Below is a small trained network, with its code and all its weights. Each question gives an input and a class and asks what happens when units are switched off, that is, made to give their printed mean instead of their output.

import numpy as np


def w(rows, s, z=0):
    codes = np.array(rows[::2]) - 128.0
    scale = np.full(codes.shape[1], s)
    scale[-1] = z or s
    return codes * scale


def f(y):
    return np.maximum(y, 0)


def log_softmax(a):
    a = a - a.max(-1, keepdims=True)
    return a - np.log(np.exp(a).sum(-1, keepdims=True))


def net(x, mask):
    res = np.array(x, float).reshape(1, 5) / 4 @ E
    y = f(res @ A[0][:, :-1].T + A[0][:, -1])
    res = res + np.where(mask, y, B[0][:, -1]) @ B[0][:, :-1]
    return log_softmax(res[-1] @ U[:, :-1].T + U[:, -1])


A, B = {}, {}
E = w([
[69,148,83,33,79,141,73,102,54],'x0',
[26,133,177,210,100,64,183,75,137],'x1',
[224,110,227,90,94,45,142,138,2],'x2',
[135,51,113,59,177,147,178,176,67],'x3',
[196,207,60,168,212,136,167,39,119],'x4',
],0.0084)
A[0] = w([
[150,117,223,149,127,47,197,81,66,124],'N1',
[127,176,127,129,87,96,112,66,88,179],'N2',
[100,177,93,185,180,93,201,47,87,123],'N3',
[75,181,119,114,72,159,71,69,131,236],'N4',
[209,125,189,240,182,81,215,141,209,184],'N5',
[208,149,182,175,144,67,167,119,154,202],'N6',
[108,194,123,170,141,107,230,2,100,187],'N7',
[93,41,233,100,44,116,97,241,138,121],'N8',
[171,132,199,211,168,91,202,158,190,180],'N9',
[118,128,114,107,159,120,140,97,84,184],'N10',
[98,78,100,161,184,210,170,164,223,139],'N11',
[169,127,224,169,101,71,119,159,125,170],'N12',
[153,130,210,130,98,28,157,106,63,111],'N13',
[162,48,148,83,117,103,152,180,82,49],'N14',
[123,230,81,234,111,141,58,46,215,131],'N15',
[30,192,131,148,104,148,102,88,192,73],'N16',
[152,121,124,93,107,152,90,177,121,1],'N17',
[191,125,164,77,155,104,127,162,38,154],'N18',
[73,86,202,94,44,123,83,190,133,151],'N19',
[44,98,57,174,175,206,177,140,225,130],'N20',
[146,153,115,227,149,120,172,114,192,171],'N21',
[159,154,53,79,138,198,117,126,80,42],'N22',
[236,171,23,75,206,232,92,127,147,160],'N23',
],0.0084,0.0038)
B[0] = w([
[85,158,163,111,144,123,201,45,71,204],'N1',
[123,131,109,149,117,103,196,83,119,172],'N2',
[129,128,99,213,107,69,123,179,213,196],'N3',
[144,165,144,154,108,118,116,181,186,199],'N4',
[104,154,211,128,147,109,119,190,81,227],'N5',
[96,126,191,79,150,199,95,160,77,195],'N6',
[100,146,107,219,115,73,130,159,199,213],'N7',
[164,131,156,70,19,129,58,100,111,230],'N8',
[89,135,213,101,93,118,75,155,104,207],'N9',
[137,148,118,141,94,152,110,161,150,164],'N10',
[62,68,120,131,84,118,153,127,41,219],'N11',
[142,168,166,82,70,177,114,108,85,190],'N12',
[79,155,128,101,87,156,173,69,67,201],'N13',
[171,217,131,141,104,105,105,93,122,184],'N14',
[148,233,173,165,140,45,161,14,153,230],'N15',
[206,175,79,164,63,141,85,189,201,197],'N16',
[141,87,119,159,110,95,99,154,155,151],'N17',
[66,147,104,179,47,101,110,168,149,202],'N18',
[154,126,163,77,38,173,62,134,155,209],'N19',
[78,74,49,137,112,181,210,157,79,242],'N20',
[125,177,195,168,131,40,130,134,131,202],'N21',
[211,117,117,117,150,132,114,166,157,182],'N22',
[255,203,63,94,142,119,184,90,123,245],'N23',
],0.0095,0.013)
U = w([
[165,95,94,81,231,194,154,199,91,145],'0',
[133,129,142,77,127,144,166,54,68,142],'1',
[118,130,185,134,122,114,46,208,146,105],'2',
[173,128,43,145,111,135,115,166,189,176],'3',
[162,170,119,157,187,85,152,30,177,118],'4',
[91,10,112,85,143,171,81,125,134,49],'5',
[75,99,99,111,151,188,136,174,201,3],'6',
[24,88,102,184,139,117,187,160,121,171],'7',
],0.012,0.0072)

Each question gives the input, the list of numbers given to net, and the class t.
The units are the neurons (one row each of A and B). Each row of codes is followed by its name. A weight is (code - 128) times the scale printed after its matrix; where a second scale follows, it is the last column's (A, B and U).
mask holds one flag per neuron, in row order. A switched-off neuron (its flag False) gives its mean, the last column of its row in B, instead of its output. The means were averaged over made-up inputs and are rounded, as every weight is.
A unit's drop is (log p(t) with every unit on - log p(t) with that unit switched off) / (log p(t) with every unit on - log p(t) with every unit switched off).
The circuit of an input: a set's keep is (log p(t) with only the set's units on - log p(t) with every unit switched off) / (log p(t) with every unit on - log p(t) with every unit switched off). Starting from the 12 units with the biggest drops (on a tie, the unit counted first), units are removed one at a time, each time the one whose removal leaves the highest keep (on an exact tie, the one counted first), for as long as the keep stays at least 0.8.
units of the circuit, in order: the units of the circuit, biggest drop first
most important unit: the unit with the biggest drop
k most important neurons: the k neurons with the biggest drops, biggest first
drop of u: that unit's drop, to one decimal
input [-7,5,4,5,8], class 2: units of the circuit, in order -> [N5]
input [2,-5,3,6,4], class 3: 2 most important neurons -> [N18 N15]
input [-3,7,-2,-3,3], class 7: 3 most important neurons -> [N23 N20 N5]
input [0,2,8,-2,5], class 7: units of the circuit, in order -> [N23 N8]
input [1,-2,-3,1,3], class 4: units of the circuit, in order -> [N19 N23]
input [-5,-4,2,8,8], class 0: 3 most important neurons -> [N15 N23 N6]
input [7,7,6,-3,7], class 4: units of the circuit, in order -> [N20 N11]
input [-5,-2,4,-6,4], class 2: 2 most important neurons -> [N5 N6]
input [1,-3,2,1,6], class 3: 2 most important neurons -> [N15 N1]
input [-4,3,8,6,8], class 7: 2 most important neurons -> [N1 N7]
input [-7,2,-4,-1,2], class 7: 2 most important neurons -> [N20 N11]
input [-7,-6,0,8,2], class 0: 2 most important neurons -> [N23 N15]
input [-7,8,6,2,-8], class 1: 2 most important neurons -> [N1 N13]
input [-8,8,7,3,-4], class 1: most important unit -> N1
input [-8,-3,-8,6,-7], class 7: 2 most important neurons -> [N20 N11]
input [2,-6,4,5,-2], class 3: 2 most important neurons -> [N5 N9]
input [4,-6,6,6,3], class 3: 2 most important neurons -> [N18 N15]
input [-2,3,0,8,-4], class 1: drop of N22 -> 0.1
input [-3,-6,4,0,5], class 0: drop of N8 -> 0.2
input [6,7,-4,1,-4], class 3: drop of N9 -> 0.1
input [4,-1,-8,-7,-8], class 3: most important neuron -> [N16]
input [-7,8,-1,7,-5], class 1: drop of N16 -> 0.3
input [7,8,0,1,-2], class 3: 2 most important neurons -> [N5 N9]
